Each row has a hidden trait or not; one of two labels after the row says which. A new part has a new trait and new labels.
In the rows, 128 means zero.
[255  97 160 105 119  61 142 115 169 127 112 169  65 123 121 148 145 163
 106]
J730
[176 132 133 112 134 174 134 128 133 228 132 120 145 128 146 127 153  97
 117]
J817
[162 128 107 126 127 146 135 111 134 165 123 120 121 131 153 110 114  86
 125]
J730
[169 124 157 125 120 118 138 116 134 107 119 137 129 125 141 129 108  88
 128]
J730
[111 117 253 121 125  85 129 131 139  77 119 165 109 129  69 137 117  49
 114]
J730
[172 120 158 130 131 107 124 124 126 183 122 142 116 130 112 120 110  91
 126]
J730
[140 127 141 119 130 199 118 116 144 152 114 123 131 133 135  93 120 126
 106]
J817
[141 120 194 134 116 103 119 103 132 203 129 114 130 144 135 106 105 101
 120]
J730
[182 133 139 129 128 161 126 128 141 126 130 151 115 136 128  92 118  23
 125]
J730
[ 70 127 252 128 115 184 133 131 128  91 130 135 146 135  82 127 119  49
 123]
J817
[147 138  63 119 114 137 124 134 145  47 124 142 118 150 133 146 116 229
 116]
J730
[179 127 167 118 119 100 130 118 137 105 127 117 129 138 140 115 130 126
 117]
J730
[ 86 123 255 113 119 157 130 112 130 156 127 131 125 127  88 128 120  67
 138]
J817
[134 124  92 140 124 142 122 129 143  56 120 162 109 132 112 124 121  62
 123]
J730
[160 129 147 122 120 165 122 143 149  67 126 141 110 135 140 135 124 156
 126]
J817
[193 132 206 111 140 187 135 126 146  66 136 115 141 134 118 138 161 164
 110]
J817
[194 119 184 109 125 107 133 113 139  84 126 105 105 130 127 105 147  89
 138]
J730
[ 99 122 229 131 114  96 144 111 140 171 121 109 146 134 101 124 116 165
 150]
J817
[193 116  77 113 139 147 117 121 143 150 129 114 105 136 146 119 149   1
 127]
J730
[133 126 136 129 126 138 120 117 134 150 126 118 125 135 148 129 115 182
 121]
J817
[176 120 201 129 121 135 127 147 139  59 117 146 137 126 111 156 116  79
 137]
J817
[166 124 160 127 123 126 125 124 138 118 137 121 116 124 147 137 150 196
 120]
J730
[149 122 168 111 115 148 118 116 143  41 124 104 118 132 153 130 121 103
 139]
J817
[193 124 228 127 127 106 133 148 131  57 123 169 132 120 114 157 123 139
 118]
J817
[162 127 127 134 123 110 128 132 136 131 123 151 145 134 103 133 136 153
 114]
J817
[158 130 138 137 130 150 119 132 129 101 123 151 126 128 136 139  94 124
 129]
J730
[255 121 115 123 120 117 126 129 145  96 124 128  98 133 149 132 130 103
 136]
J730
[199 116 147 140 120 118 134 118 140  83 119 141 125 134 118 132 146  73
 144]
J730
[244 118 190 116 131 144 134 122 148 124 125 137 115 126 119 129 117  96
 126]
J817
[213 129 154 122 124 177 121 137 137  97 124 126 105 137 127 126 119 119
 114]
J817
[179 129 149 106 126 123 128 116 134  95 129 128 119 131 140 100 102 123
 123]
J730
[195 129  97 120 129 165 123 141 136  62 128 124 124 139 146 107 136  90
 121]
J730
[127 127 139 138 126 113 131 102 132 174 116 147 114 124 129 105 116 169
 142]
J730
[190 126  38 125 108 121 119 132 134  81 113 145 113 133 122 148 115 147
 129]
J730
[127 121 138 132 125 134 134 118 141 169 131 132 135 135 135 132 119 156
 112]
J730
[140 126 243 129 125 136 128 123 123 140 133 133 117 128 117 149 141 104
 127]
J817
[168 117 141 119 121 123 131 127 143 156 111 160 119 136 107 109 108 148
 113]
J730
[214 129 126 118 125 141 119 124 140 110 122 121 103 128 138 134 115  98
 131]
J730
[ 96 130 160 106 132 140 115 156 136  58 132 147  89 130 154 150 132 142
 131]
J817
[186 126 129 120 138 164 138 125 135  65 119 128 134 131 131 129 156 128
 115]
J817
[126 112 145 120 127 124 127 118 128 215 113 119 127 122 117  84 105  13
 133]
J730
[187 125  88 131 109 151 132 123 146 155 118 137 123 135 145 106 108 185
 121]
J730
[133 114 182 131 131  76 128 124 128 180 127 142 119 126 108 119 124  37
 122]
J730
[ 92 123 178 134 121 139 134 143 143 148 137 142 124 137 125 135 143 204
 125]
J817
[110 122 213 132 127  97 141 122 130 120 121 150 142 120  57 140 140   1
 124]
J817
[122 124 164 124 109 129 126 119 145 140 124 136 140 123 119 136 120 171
 123]
J817
[161 131 187 127 126 148 126 123 135 173 128  91 113 137 108 107 118 124
 137]
J817
[173 124 161 124 124 134 130 119 129 185 124 118 118 132 154 120 121 130
 125]
J817
[114 121 134 125 129  81 126 134 124  93 118 155 113 121 103 129 161 146
 126]
J730
[142 123  95 132 125 127 146 116 135 184 123 125 126 128 122 126 120 123
 142]
J730
[186 138  97 106 105 149 133 110 151 159 127 109 136 137 148 112  92 217
 120]
J730
[159 122  74 132 130 138 129 135 142  65 123 131 110 140 127 111 125  88
 114]
J730
[ 68 120 214 128 128 169 124 107 110 175 124 126 153 126  71 105 111   9
 144]
J817
[129 130 167 124 128 131 137 116 126 149 125 122 121 128 145 139 144 155
 134]
J817
[113 133 163 131 130 198 127 135 134  88 128 137 127 133 123 135 151 222
 116]
J817
[123 126 192 129 122 123 130 111 134 132 125 152 121 122 110 130 104  50
 129]
J817
[219 116 161 123 121 134 132 118 151 156 120 143 121 131 127 122 134  63
 130]
J730
[143 129 175 136 128 124 129 113 138 168 120 129 133 127 109 123 121  48
 141]
J817
[195 126 186 121 133 134 119 126 134  70 119 150  95 130 124 120 131  27
 106]
J730
[247 122 123 122 129 168 135 132 148  73 112 156 134 135  89 135 100 123
 133]
J730
[199 129 119 118 114 145 123 122 133  98 129 116 116 147 109 132  98 160
 105]
J730
